Below are the code and all the weights of a small trained network. Each question names an input and a target symbol and asks about switching units off, where a switched-off unit gives its printed mean instead of its output.

import numpy as np


def w(rows, s, z=0):
    codes = np.array(rows[::2]) - 128.0
    scale = np.full(codes.shape[1], s)
    scale[-1] = z or s
    return codes * scale


def norm(h):
    return h / np.sqrt((h * h).mean(-1, keepdims=True) + 1e-5)


def softmax(a):
    e = np.exp(a - a.max(-1, keepdims=True))
    return e / e.sum(-1, keepdims=True)


def log_softmax(a):
    a = a - a.max(-1, keepdims=True)
    return a - np.log(np.exp(a).sum(-1, keepdims=True))


def net(x, mask):
    ids = ['Θβελμτ'.index(c) for c in x.split()]
    T = len(ids)
    res = E[ids] + P[:T]
    u = 0
    for l in range(3):
        r = norm(res)
        for j in range(2):
            rows = slice(4 * j, 4 * j + 4)
            q, k, v = (r @ M[l][rows].T for M in (Q, K, V))
            z = softmax(np.where(np.tri(T) > 0, q @ k.T / 4**0.5, -1e9)) @ v
            o = O[l][rows]
            res = res + np.where(mask[u + j], z, o[:, -1]) @ o[:, :-1]
        u += 2
    return log_softmax(norm(res)[-1] @ U[:, :-1].T + U[:, -1])


Q, K, V, O = {}, {}, {}, {}
E = w([
[131,150,114],'Θ',
[55,98,7],'β',
[164,109,145],'ε',
[143,126,126],'λ',
[145,204,143],'μ',
[129,54,56],'τ',
],0.019)
P = w([
[75,150,129],'0',
[77,84,109],'1',
[198,132,38],'2',
[82,75,99],'3',
[197,132,23],'4',
[94,111,124],'5',
[199,133,2],'6',
[138,129,169],'7',
[190,134,6],'8',
],0.015)
Q[0] = w([
[67,91,115],'L0H1',
[62,60,119],'L0H1',
[90,245,139],'L0H1',
[112,167,216],'L0H1',
[229,138,79],'L0H2',
[80,115,107],'L0H2',
[106,146,93],'L0H2',
[98,183,157],'L0H2',
],0.012)
K[0] = w([
[113,171,165],'L0H1',
[116,160,141],'L0H1',
[195,30,99],'L0H1',
[180,116,3],'L0H1',
[120,140,167],'L0H2',
[138,149,135],'L0H2',
[104,72,111],'L0H2',
[135,132,173],'L0H2',
],0.021)
V[0] = w([
[166,147,39],'L0H1',
[28,254,151],'L0H1',
[214,134,22],'L0H1',
[128,147,121],'L0H1',
[148,29,58],'L0H2',
[106,185,74],'L0H2',
[124,48,47],'L0H2',
[191,201,152],'L0H2',
],0.0082)
O[0] = w([
[66,47,6,129],'L0H1',
[175,106,231,254],'L0H1',
[100,2,104,92],'L0H1',
[117,152,121,139],'L0H1',
[75,100,101,154],'L0H2',
[155,58,17,169],'L0H2',
[118,38,145,173],'L0H2',
[22,115,213,83],'L0H2',
],0.0048,0.0083)
Q[1] = w([
[109,112,149],'L1H1',
[207,165,113],'L1H1',
[12,119,153],'L1H1',
[224,143,210],'L1H1',
[72,99,142],'L1H2',
[114,161,133],'L1H2',
[58,82,151],'L1H2',
[115,163,92],'L1H2',
],0.011)
K[1] = w([
[149,131,206],'L1H1',
[223,135,114],'L1H1',
[29,148,239],'L1H1',
[157,54,101],'L1H1',
[85,107,112],'L1H2',
[91,157,102],'L1H2',
[62,156,10],'L1H2',
[113,166,124],'L1H2',
],0.012)
V[1] = w([
[35,68,51],'L1H1',
[66,95,176],'L1H1',
[162,63,131],'L1H1',
[252,167,140],'L1H1',
[34,94,151],'L1H2',
[57,40,74],'L1H2',
[207,150,83],'L1H2',
[56,251,165],'L1H2',
],0.011)
O[1] = w([
[97,115,114,48],'L1H1',
[141,100,124,46],'L1H1',
[74,213,51,149],'L1H1',
[183,231,110,255],'L1H1',
[127,143,224,65],'L1H2',
[145,198,156,80],'L1H2',
[127,126,1,179],'L1H2',
[116,39,126,70],'L1H2',
],0.0087,0.0082)
Q[2] = w([
[115,137,203],'L2H1',
[154,83,127],'L2H1',
[129,125,178],'L2H1',
[55,170,97],'L2H1',
[170,157,96],'L2H2',
[100,59,249],'L2H2',
[121,110,119],'L2H2',
[125,179,44],'L2H2',
],0.016)
K[2] = w([
[79,108,137],'L2H1',
[204,212,203],'L2H1',
[104,60,176],'L2H1',
[83,136,70],'L2H1',
[153,40,224],'L2H2',
[156,136,5],'L2H2',
[106,129,107],'L2H2',
[41,73,213],'L2H2',
],0.014)
V[2] = w([
[100,176,62],'L2H1',
[213,161,137],'L2H1',
[205,80,246],'L2H1',
[176,187,133],'L2H1',
[182,212,84],'L2H2',
[149,178,220],'L2H2',
[120,148,121],'L2H2',
[79,122,78],'L2H2',
],0.011)
O[2] = w([
[120,49,231,231],'L2H1',
[26,228,208,255],'L2H1',
[82,134,141,10],'L2H1',
[154,79,175,232],'L2H1',
[191,223,1,182],'L2H2',
[8,96,21,115],'L2H2',
[166,142,80,104],'L2H2',
[179,107,64,57],'L2H2',
],0.0063)
U = w([
[163,54,155,192],'Θ',
[156,76,41,62],'β',
[156,153,252,120],'ε',
[191,247,111,5],'λ',
[43,140,170,189],'μ',
[123,119,69,211],'τ',
],0.017,0.0029)

Each question gives the input, a string of symbols that net reads in full, and the target symbol t.
The units are the heads (4 rows each of Q, K, V and O). Each row of codes is followed by its name. A weight is (code - 128) times the scale printed after its matrix; where a second scale follows, it is the last column's (O and U).
mask holds one flag per head, layer by layer. A switched-off head (its flag False) gives its mean, the last column of its rows in O, instead of its output. The means were averaged over made-up inputs and are rounded, as every weight is.
A unit's drop is (log p(t) with every unit on - log p(t) with that unit switched off) / (log p(t) with every unit on - log p(t) with every unit switched off).
The circuit of an input: a set's keep is (log p(t) with only the set's units on - log p(t) with every unit switched off) / (log p(t) with every unit on - log p(t) with every unit switched off). Starting from all 6 units, units are removed one at a time, each time the one whose removal leaves the highest keep (on an exact tie, the one counted first), for as long as the keep stays at least 0.8.
units of the circuit, in order: the units of the circuit, biggest drop first
most important unit: the unit with the biggest drop
which heads matter: for each layer, one digit per head in row order, 1 if its drop is at least 0.15 and else 0, layers parted by /
input μ λ μ λ μ τ, target μ: units of the circuit, in order	L2H2; L1H2; L1H1; L2H1
input ε λ Θ Θ, target τ: which heads matter	11 / 01 / 01
input Θ λ λ β, target ε: which heads matter	11 / 11 / 01
input β λ ε μ ε β Θ λ, target Θ: which heads matter	10 / 10 / 11
input ε Θ Θ λ Θ μ μ β μ, target β: which heads matter	10 / 01 / 00
input Θ ε λ λ Θ ε, target ε: which heads matter	00 / 11 / 01
input λ β μ τ, target λ: units of the circuit, in order	L1H2
input Θ τ λ Θ, target ε: units of the circuit, in order	L1H1; L1H2
input β Θ λ β Θ ε, target Θ: units of the circuit, in order	L1H1; L2H2; L0H1
input Θ Θ ε λ β Θ λ λ, target ε: which heads matter	01 / 11 / 01
input μ Θ μ Θ, target μ: units of the circuit, in order	L2H2; L1H2; L1H1; L0H1
input Θ β λ ε, target ε: units of the circuit, in order	L1H2; L1H1
input β λ λ ε μ μ, target Θ: units of the circuit, in order	L1H1; L0H1; L2H2
input β τ β Θ λ Θ, target Θ: units of the circuit, in order	L1H1; L2H2
input μ μ μ λ λ β μ ε, target μ: most important unit	L2H2
input μ Θ λ λ Θ Θ λ Θ, target μ: units of the circuit, in order	L2H2; L1H2; L1H1; L0H2
input Θ τ Θ λ, target ε: units of the circuit, in order	L2H2; L1H2
input μ ε τ Θ μ ε, target μ: units of the circuit, in order	L2H2; L1H2; L0H2; L1H1
input μ λ μ τ, target μ: units of the circuit, in order	L1H2; L2H2; L1H1; L2H1
input ε τ λ λ Θ λ, target τ: which heads matter	10 / 01 / 00
input μ λ μ λ, target μ: which heads matter	00 / 11 / 01
input ε λ λ λ λ β Θ Θ μ, target τ: which heads matter	10 / 01 / 01
input Θ λ μ Θ Θ λ ε μ, target ε: which heads matter	11 / 11 / 01
